In the rows, 128 means zero.
Each name stands for a flat space through zero: a line, a plane or more. A row that begins with a name and a colon came from that space; any other row is followed by the name of the space it lies nearest, among the names in its block.
q795-q580: [138 138 145 149 128 124 106  86 125 101 109 120 126 135 142 113  94 157
 162 114 116 132 120]
q18-q557: [124 127 113 187 163 145  87 131 141 120 108 129 160  95 114 120 116 133
 127 108 114 106 139]
q18-q557: [186 132 126 158  96 107  62 113  77 128 105  90 123  93 158  42  82 146
 156 137  68  72 121]
q229-q260: [153 119 137 198 143 130 131 142 136 137 130 123 142 100 110 136 110 127
 114  85 141 118  97]
q617-q263: [155 111 146 127 130 136 140  93 130 129 193 107 127 103  93 170  85 150
 139 181 100  95 148]
q103-q285: [124 131 112 167  99 106  94 118 157 132 129 152 133 131 116 112 108 102
 116 152 166  92 126]
q849-q810: [115 155 119 171 149 143  76 111 167 137 121 137 150 112  95 129 119  99
 109 141 115 109 111]
q849-q810: [109 161 106 194 172 157  70 127 161 158  96 142 149 120  95 133 133 116
 100 114 107 126 108]
q849-q810: [ 76 151 106 110 102 125 121 123 129 147 101 150 133 154 124 146 157 120
 102 118 159 149 135]
q849-q810: [164 125 148 149 119 137 112  76 142 126 165 113 105 141 138 133 113  93
 133 130 112 109 126]
q617-q263: [ 83 152 127  95 142 146 124 145 152 122 120 153 154 118  87 142 137 106
 113 160 120 132 104]
q795-q580: [115 128 133 133 148 165 114 125 127 132 137 123 152 124 117 129 148  94
 119  99 128 133 129]
q617-q263: [144  98 121 125 126 108 137 137 124 130 144 126 132 139 147 104 133  89
 113 154 126 113 134]
q795-q580: [129 115 116 122 100 121 160 156 149 123 139 149  98 114 136 168 157 100
 103 112 149 110 146]
q849-q810: [148 145 125  89 127 115 108 155 127  94 111  92 121  88 179  66 168 114
 157  94 124 137 149]
q229-q260: [ 56 147 157  86 135  98 186 131 201  64 103 189 150 172 105 160 125 104
 131 150 199 190  62]
q229-q260: [116  81 124  51  83  98 198 172  82 122 159 122 138 133 153 117 159 124
 127 133 189 139 166]
q849-q810: [151  88 172 133 134 142 155 103 111  96 160 134 135 158 125 117  78 125
 163 143 129 120 104]
q849-q810: [144 117 140  81 130 107 176 152 106 114 133 107 117 118 147 126 134 161
 146 132 119 152 128]
q103-q285: [167 132 128 156 116 128  86 152 134  89 114 122 117  63 139  82 102 136
 164 119 106  68 137]
q103-q285: [115 154  92 157 118 102  67 133 122 155  87 122 150 125 138  70 134 136
 120 124 149 126 134]
q849-q810: [147 138 127 154 162 127 104  96 182 109 145 115 113 125 142 133 129 127
 149 131 128 132 154]
q617-q263: [ 88 114 127 124 137 126 137 112 142  99 128 154 167 121  93 162 100 123
 116 172 114 112 129]
q795-q580: [112 146  96 143  93 137 106 158 130 173 108 165 101 136 113 137 147 112
  93 131 140  99 127]
q18-q557: [121 108  98 139  86 111 124 149 101 138  98 152 113 143 158 112 140 117
 109 114 142 102 151]
q795-q580: [158 124 158  89 141 125 160 131 120 124 163  86 127 132 152 105 154 108
 143 104 143 169 114]
q103-q285: [157 124 137 110 153 131 120 131 130 127 156 111 124 120 122 101 110 135
 151 181  94 115 128]
q18-q557: [ 94 165 159   4 164 163 188 144 184  88 157 145  82 155 119 179 175 145
 173 162 137 198 133]
q795-q580: [163 114 147 133 119 151 144 104 127 139 185  98 108 117 133 161 143  97
 121  95 130 120 145]
q18-q557: [117 118 102 132 174 120 130 129 129 144 106 123 138 144 144 139 152 127
 100 142  82 149 144]
q103-q285: [114 131 143  99 140 108 154 100 119 125 138  98 160 131 126 143 131 134
 120 131 126 171 116]
q795-q580: [150 117 155  94 142  95 164 136 112 118 148  96 148 131 135  91 112 147
 151 153 139 162  99]
q18-q557: [131 140  79 187 224 118  70 161 129 160  54 123 146 148 150  59 131 192
 139 143  81 158 136]
q18-q557: [162 131 145 197 132 120  92 128 165  80 128 130 143  57  99 111  60 149
 163 131 126  70 109]
q795-q580: [146  99 161 119 119 170 163 125  94 167 195 105 141 150 115 138 153  67
 104  85 164 142 109]
q229-q260: [101 170  96 140 153 167  44  89 134 170 109 123 138 139 113 122 148 109
 107 148  73 121 150]
q103-q285: [110 124 146 119 116 150 169 141 144 147 169 147 123 162 105 160 150 114
 125  98 221 160 120]
q229-q260: [145 135 122 108  82 113 137 128 134 139 143 133  83 123 137 149 138 110
 111 145 119 102 135]
q18-q557: [102 102 127 158 129 101 150 136 139 115 106 163 163 152 120 128 111  99
 100 134 157 131  92]
q229-q260: [148  96 127  99 157 158 128 139  91 152 168 101 138 147 143  90 151 108
 136 145 111 130 160]
q849-q810: [145 126 132  91  85 135 132 120  94 118 127 105  91 134 187 113 171 108
 140  67 133 134 162]
q229-q260: [129 127 116 102 133 121 123 134 103 135 126 105 135 117 141 111 138 150
 135 141 108 133 154]
q617-q263: [147 114 135  68  87 141 166 156 125 126 177 133  76 125 140 144 156 111
 140 137 152 109 161]
q18-q557: [113 128  86 154 124 135  98 155 131 148 112 151 122 114 118 130 131 159
 125 138 139  96 175]
q103-q285: [130 119 102 188  90 125  90 129 100 153  98 135 130 134 150 100 134 116
 110  69 163 103 144]
q229-q260: [100 138 131 185 143 159 117 152 126 157 107 157 160 140  80 129 112 149
 121  87 182 142  87]
q18-q557: [ 83  68 122 126  98 126 174 106  81 159 150 174 167 183  84 181  89 105
  71 196 123 100 120]
q617-q263: [128 114 163  76 142 150 171 147 140  77 161 137 128 109 110 146 117 129
 162 149 125 126 123]
q795-q580: [ 98 142 106  81 110 116 128 157 120 139 103 146 124 139 132 112 153 121
 114 157 127 133 130]
q617-q263: [105 129 139  79 116 121 137 169 111  63  77 159 127 134 151  72 114 168
 190 127 148 137 120]
q617-q263: [134  89  93 160  77 112 133 108 139 170 170 147 100 162 147 163 155  62
  72 133 173  87 181]
q617-q263: [129 154 122 146 118 147  90 121 130 167 129 129 108 167 134  96 145 133
 143 102 181 146 133]
q849-q810: [124 148 144 149 212 147 119 147 154 123  99 130 150 155 121  91 129 144
 153 115 127 186  78]
q229-q260: [127 139 141 165  92 139 131 135 126 135 106 171  97 153 109 139  95 157
 140 104 165 117  90]
q849-q810: [153 130 123 123 143 155 146 139 127 121 137  98  90  80 150 181 165 160
 136  67  94 131 182]
q103-q285: [108 141 123 148  93 130 121 158 150  92  94 165 118  93 122 139 126 132
 136  83 168 102 127]
q229-q260: [177  94 146  89  92 164 165 140  97 137 182 130  58 145 150 145 140 104
 139 131 104  91 152]
q795-q580: [106 150 142  58  87 121 143 129 116 123 141 122 119 150 138 107 148 144
 161 122 197 165 135]
q617-q263: [152 116 124 144 127 125 133 124 134 150 153 115 117 129 135 137 141  99
 106 123 127 120 134]
q103-q285: [167 145 128 186 140 161  77 134 159 147 145 126 107 106 115 109 126  99
 131 111 124  91 120]
q617-q263: [ 42 146  99 181 121 110  59  97 166 123  78 196 199 168  80 100  84 109
 111 181 186 112 107]
q617-q263: [129 130 136 107 141 133 141 115 132 164 174  96 148 136 118 138 164  78
  94 128 141 158 120]
q617-q263: [131 110 133  64  78 132 178 107 115 144 209 108 105 108 110 205 143 119
 108 159 132 107 180]
q103-q285: [163 114 120 138 150 106 113 103 101 166 147  77 142 143 155  90 134 119
 116 144 100 141 138]
q229-q260: [ 91 117 129  85 150 165 132 111 144 106 163 126 156 124 119 158 164  86
 125 129 134 136 175]
q849-q810: [168 142 138 115 171 126 144 158 147 138 139  97 100 127 152 106 159 141
 147 111 126 170 117]
q18-q557: [163 113 139 180 138 134 122 113 121 125 137 107 131 105 132 134 108 131
 128  93 109 111 125]
q229-q260: [ 99 134 118 199 113 169  84 122  97 153  95 154 152 136  99 128 105 164
 132  66 169 113 131]
q795-q580: [103 122 134 131 154 173 115 104 105 161 162 120 166 157  92 133 122 147
 138 131 157 149 147]
q18-q557: [148 115 162 102 116 117 157 108 126  83 137 122 119 124 143 133 109 101
 138 137  92 121  99]
q849-q810: [137 147 117 179 167 128 103 111 180 160 139 132 121 142 105 145 123 125
 111 153 128 134 117]
q229-q260: [143 109  97 117 188 127 104 155  86 191 145  69 182 122 140  63 171 100
  95 152  89 148 149]
q795-q580: [167 131 151 140 112 104 127 118 132 110 149  99 134  80 119 118  93 126
 137 137 114 102 101]
q795-q580: [135 109 123 188 171 168 126 139 136 159 134 138 132 148 119 145 146 105
 104  85 134 135 125]
q103-q285: [195  93 156 160 126 138 128  84 123 112 180  92 111 112 152 132 108  84
 133 112  87  89 137]
q103-q285: [ 61 148  93  65 126 118 140 174 116 128  62 173 120 161 135 125 156 179
 133 157 134 162 145]
q103-q285: [148 115 123 112 134 148 121 125  88 146 129 107 107 156 169 101 154 131
 141 107 106 139 159]
q18-q557: [102 118 140 137 135 164 150 124 127 152 161 147 145 151  82 172 121 139
 122 123 173 141 126]
[ 95 142 146 143 160 137 137 148 158  78  79 155 156 122 122 127 130 120
 138  79 146 161  82]	q617-q263
[ 83 111 113  97 177 144 156 139 120 134  97 153 139 189 145 142 168 114
 106 135 103 178 133]	q18-q557
[ 89 140 123 136 115 132  87 103 112 111  92 150 164 124 102 116  86 147
 136 156 108 104 120]	q795-q580
[183 115 143 130 147 132 134 157 142 125 175 106 111 100 129  99 122 127
 156 144 132 109 131]	q103-q285
[146  93 139 169  99 109 155 106 109 122 128 149 115 148 127 153  77 143
 122 134 123 100 111]	q795-q580
[111 134 123  99 106 159 134 134 103 165 146 133 110 156 121 141 154 141
 130 114 164 142 152]	q18-q557
[116 162 151 135  95 114 120 100 128 113 119 112 142 116 118 124 106 173
 160  82 192 156 110]	q617-q263
[ 91 141 140  85 117 120 139  80 147 102 132 136 134 155 128 158 130 111
 128 151 131 153 128]	q103-q285
[109 104 163 136 143 136 161 109 145  47 127 152 153 110 106 165  72 168
 173 125 136 123 125]	q617-q263
[ 57 156 126 103 194 129 140 145 136 108  68 133 194 123 103 140 144 161
 121 117 115 201  97]	q229-q260
[124 114 109 140 149 116 167 157 149 161 130 151 111 152 119 170 147 123
  87 148 128 142 120]	q103-q285
[ 99 135 154  97 112 112 140 106 119  90 129 121 168 123 113 118  98 160
 163 132 171 152 117]	q617-q263
[149 112 137  66 105 128 140 110 118  98 165 118  88 139 160 118 125 140
 174 168 118 112 180]	q229-q260
[133 101 128 110 123 150 146 130 119 126 168 115 131 109 133 154 157  89
 112 110 126 111 167]	q229-q260
[141 119 143  95 111 138 169 156 111 139 162 121 117 106 108 153 133 128
 121 132 128 121 119]	q849-q810
[116 139 132 105 115 159  97 121  85 141 126 117 137 151 136  80 135 145
 162 108 153 141 144]	q103-q285
[ 97 155 115 119  61 102 137 133 121 124  86 156 104 114 122 165 120 170
 120 110 152 119 127]	q229-q260
[152 131 114 180 115 106 108 137 130 128  91 133 107 117 152 111 118 139
 125  98 122 109 120]	q617-q263
[128 122 103  93 108  70 132 155 107 107  95 113 133 109 171  80 137 156
 140 145 130 130 156]	q849-q810
[173 134 160 147 146 132 151 126 154  95 129 127  85 107 129 156  97 152
 153 120  83 121  93]	q229-q260
[ 96 139 132 106 130 111 138 102 154  70 105 129 142 102 135 164 127 142
 138 119 118 142 145]	q229-q260
[107 108 110 102 106  84 179 142  89 145 106 139 126 150 133 154 118 187
 112 158 128 146 137]	q849-q810
[123 132 106 122 163 121 129 127 146 130 115 110 129 118 152 148 172 109
 100 117  91 150 152]	q18-q557
[146 127 138 146 151 151 152 165 135 164 145 132 122 125 101 147 142 100
  96 115 120 133  83]	q229-q260
[118 110 140 137 128 135 171 116 140 129 144 148 123 143 109 193 124 110
  99 124 127 132 112]	q103-q285
[ 93 144 166  62 184 167 179 154 167  74 145 133 138 128 112 153 159 152
 179 100 174 201 125]	q849-q810
[116 109 113 148  72 106 124 134  98 153 117 151 134 166 140  97 125 110
 110 115 192 115 126]	q229-q260
[140 130 132 151 170 142  99 141 128 100  97 117 144 113 149  81 128 133
 157  96 106 135 123]	q849-q810
[122 119 115 159 108  95 140 144 127  88  67 149 123 100 153 143 118 142
 117  88 111 112 123]	q617-q263
[156 134 131 158 160 132 107 135 123 148 117 109 135 124 131  95 126 112
 117 123  89 131  93]	q795-q580

Rows lie near named flat spaces through zero. A row that begins with a name and a colon came from that space; any other row is followed by the name of its block's space that it lies nearest.
q826q732: [104 140 114 136  62 128 149 152 127  73 176 129 141 114 161 111  84 116
 118 104 111 169 129]
q821q649: [122 152 105 175 137 178 125 117 108 138  77 115 135 151 158 173 166 148
 151 110 178  98 132]
q894q772: [150 146 155 126 178 135 175  70 164 184 162 163 110  52 108 153 113 126
 103 156 156 139 135]
q82q981: [115 140 132  52  52 129 107 190 129  57 107  83 121 208  49 150 120 109
 161  66 168 145 182]
q821q649: [111 133 115 118 109 113 152 171 124  48 132  97 119 174 104 118 148 137
 150  92 165 135 123]
q826q732: [115 131 120 154 123 136 103 141 128 117 140 108 151  98 148 141  82 101
 126 146  92 131 131]
q821q649: [118  83 148 108 206 102 133 148 112 111 132  94 106 108  78  73 180 124
  94 130 109  76  53]
q82q981: [119 134 106 172 148 143 117 144 112 139 112 136  99 144 156 155 149 135
 138 110 109 133 120]
q82q981: [128 120 156 135 147 169  77 137 124 186 115 137 117 114 137 139 102 104
 127 176 107 102 128]
q82q981: [134 139 142 128 144 158 197  89 139 108 143 121 111  75 117 100 128 119
 128 156 116 111  98]
q821q649: [137 127 140 151  88  99 152 113 147 152 182 188 152 103 197 107  91 148
 109 176 122 176 141]
q826q732: [140  77  91  94 156  84  52 163 110 165  87 113 122 177 100 177 117 117
 130  91 103 135 171]
q821q649: [117  63 102 108 125 101 162 182  95  97 128 105 113 150 132 136 147 142
 101  94 145 131 129]
q821q649: [126 108 142 124 135 127 159 147 122 123 140 140  93 132 129 105 148 137
 121 141 122 128 107]
q894q772: [116  77 128 108 172 127  54 183 112 171 135 122 125 137 123 154  83 106
 105 131 169 110 134]
q894q772: [125 136 135 107  96 129 135 133 134 101 147 136 130 144 126  95 111 127
 139 127 146 138 125]
q82q981: [117 163  98 114  61 101  66 154 128  38  85  64 170 196  89 122 123 104
 184  85  61 137 156]
q82q981: [115 132 120 114 157 137  95 160 118 120 116 118 100 169  95 140 144 126
 140  80 174 117 118]
q894q772: [118 142 132 158 123 141 154 141 129 111 132 124 125 126 143 148 141 139
 132 137 153 131 130]
q826q732: [129 136 153 126  80 154  76 100 127 183 120 136 179  89 154 128  94 105
 100 153  81 118 146]
q826q732: [119 180 114 196 159 111 164  91 149 100 153 114 138  56 132 149 146 124
 115 113  70 149 105]
q826q732: [131 125 120 181 240  93  93 134 126 121  91  97 122 148 109 122 191 143
 157 161 112  80  77]
q821q649: [ 96 135  90 150 123 146  39 135 108 114 141  93 169  89 153 114  56  72
 113  89  48 119 101]
q894q772: [101 103 140 119 109 145  82 186 117 134 165 129 126 117 146 126  64  96
 103 134 125 136 127]
q82q981: [113 100 155 113 172 138  85 172 124 171 155 142 103 117 116 137 105 113
  97 135 172 116 114]
q82q981: [124 165  94 139 110 107 123 112 129  63 104  94 157 161 113 115 155 135
 163  82 113 130 123]
q894q772: [129 137 132 124 158 138 102 116 134 123 118 108 127 117 101 110 117 105
 145 143  99 103 108]
q826q732: [131 181 136 123 150  99 141  60 156  89 148 114 178  96  89  72 157 138
 125 103 159 110  83]
q821q649: [108  94 139 120 136 164 117 168 102 154 145 144 107 132 155 121 118 129
  99 122 187 109 106]
q82q981: [126  92 114  68 172 113 132 145 112 110 136 128  92 168  84  80 148 138
 124  71 197 108  88]
q826q732: [147  55  88 118 149  75 107 141 112 128 131 140 135 160 174  77  85 132
 145 173  82 132 118]
q894q772: [143 123 131  46  49  83 114 130 137  79 115 110 153 183  75  80 121 120
 150 105  94 146 159]
q826q732: [143 139 157  73 101 159 108 113 141 165 102 126 134 137  81 159 111 113
 135 130 169 117 177]
q894q772: [124 140 107 176 126 103 143 125 138 114 171 160 142 120 190 115 102 146
 132 144 136 164 119]
q82q981: [139 114 123  63 107  91  78 136 134 100 108  96 150 168  69 103 105 104
 151 116  97 125 149]
q821q649: [120  96 135  85 100 131  92 166 106 109 126 133 101 179 123  52 121 115
 141 126  85 116  96]
q826q732: [149  91  83 147 207  67 143 122 132 121 125 122 124 137 134 139 128 145
 146 147 130 133 125]
q894q772: [136 114 140  71  64 140 114 115 119 146 125 147 125 135 123  83 108 112
 117 114  73 135 135]
q826q732: [116 170 139 109  75 123 133 124 148  60 156 115 150 132 105  80 107 114
 147 115 120 144 118]
q82q981: [129 176 140 152 124 149  94 112 139 106  82 101 165 166 117 127 156 136
 179 154 158  91 129]
q82q981: [126 122 125 120 184 125  57 134 126 157 119 121 120 130 101 125 114 104
 130 119 112 106 109]
q82q981: [125 136 133 108 141 145 135 126 132 110 129 111 110 120  91 121 123 110
 136 117 129 117 118]
q821q649: [112 128 134 105  97 121 131 180 133  93 150 118 124 155 107 153 111 126
 127 103 189 152 156]
q821q649: [111 123 155 141 153 155 113 145 140 193 185 145 110  29 131 192  59  83
  64 137 109 152 145]
q821q649: [127 182 102 161  93 156 134  95 138  93 129 136 119 127 154 107 100 111
 176 123  55 152 122]
q894q772: [118 114 113  98  42  97 116 169 114  81 127 118 151 183 135 113 125 135
 130  89 115 159 156]
q826q732: [146 130 114 125 121 101 116 121 150 132 122 117 149 122 117 177  83 112
 147 152 102 156 186]
q821q649: [126 159 123 165 137 141 152 111 143 133 138 127 126  86 135 176 118 121
 125 128 119 147 144]
q894q772: [131 141 133 124 146 155 144 111 128 137 109 120 117 123 106 148 151 131
 130 115 162 108 128]
q826q732: [131 123 123 129 122  88  81 140 129 112 116 120 152 162 128 100 130 129
 147 141  88 128 124]
q894q772: [120 110 157 125  63 164 151 148 111 167 134 151 110 103 160 151 127 124
  85 136  90 146 153]
[155 139 156  97 104 148 161  86 136 136  93 139 115 147 106  92 165 141
 155 161 113 107 129]	q894q772
[114 106 132 136 108 128 114 166 106 124 128 141 127 167 164 100 147 148
 123 132 148 121 109]	q826q732
[132 124 113 141 131  91 134 119 131 112 129 112 153 114 130 131 134 131
 120 128  93 137 130]	q821q649
[144 131 126 117 124  96 134 112 146  93 118 101 144 124  99 113 117 113
 154 160  63 132 138]	q82q981
[115 107 102 133 158 124  86 135 108 145 128 112 134 103 132 138 112 107
  99  90  91 119 111]	q826q732
[125  86 113  84  83 155  85 149 100 164 128 155 138 166 169 112  75 125
 119 110 179 126 146]	q821q649
[104 177 129 142  93 162 122 159 145 100 155 123 120 125 121 182  82 105
 142 100 168 163 164]	q821q649
[125 117 166  63  49 167 112 143 125 107 119 106 152 144 106  85  90 101
 136 160 130 103 143]	q82q981
[138 143 119 171 169 100 148 103 145 137 126 124 150 103 136 168 147 147
 127 147 146 133 138]	q826q732
[126 153 106 100  86 115 164 109 131  52 124  97 147 146  97 100 142 131
 147  77 133 135 126]	q82q981
[127 113 117 139 170 144 134 126 114 176 133 160  89 119 147 145 140 139
 107 104 151 129 113]	q82q981
[113 152 149 102 134 147 125 168 134  73 116  99 101 183  67 120 155 127
 167 112 201 105 118]	q826q732
[141 142 130 157 142 214 199  88 112 143  85 144  71 130 157 119 172 145
 165 161 129  91 102]	q82q981
[118 106 122 108  98 142  82 151 117 131 134 115 151 125 142 125  65  97
 122 133 112 126 142]	q826q732
[141 119 148  98 108 141 122 117 127 149 115 144 122 145 124  99 130 130
 136 150 122 116 130]	q826q732
[119 107 122 105 147 118  55 163 122 126 112  86 143 136  91 148  92  91
 130 123 104 111 141]	q894q772
[135 116 143 106 165 110 161 127 132 109 125 116 107 133  84 105 170 140
 128 131 149 108 103]	q821q649
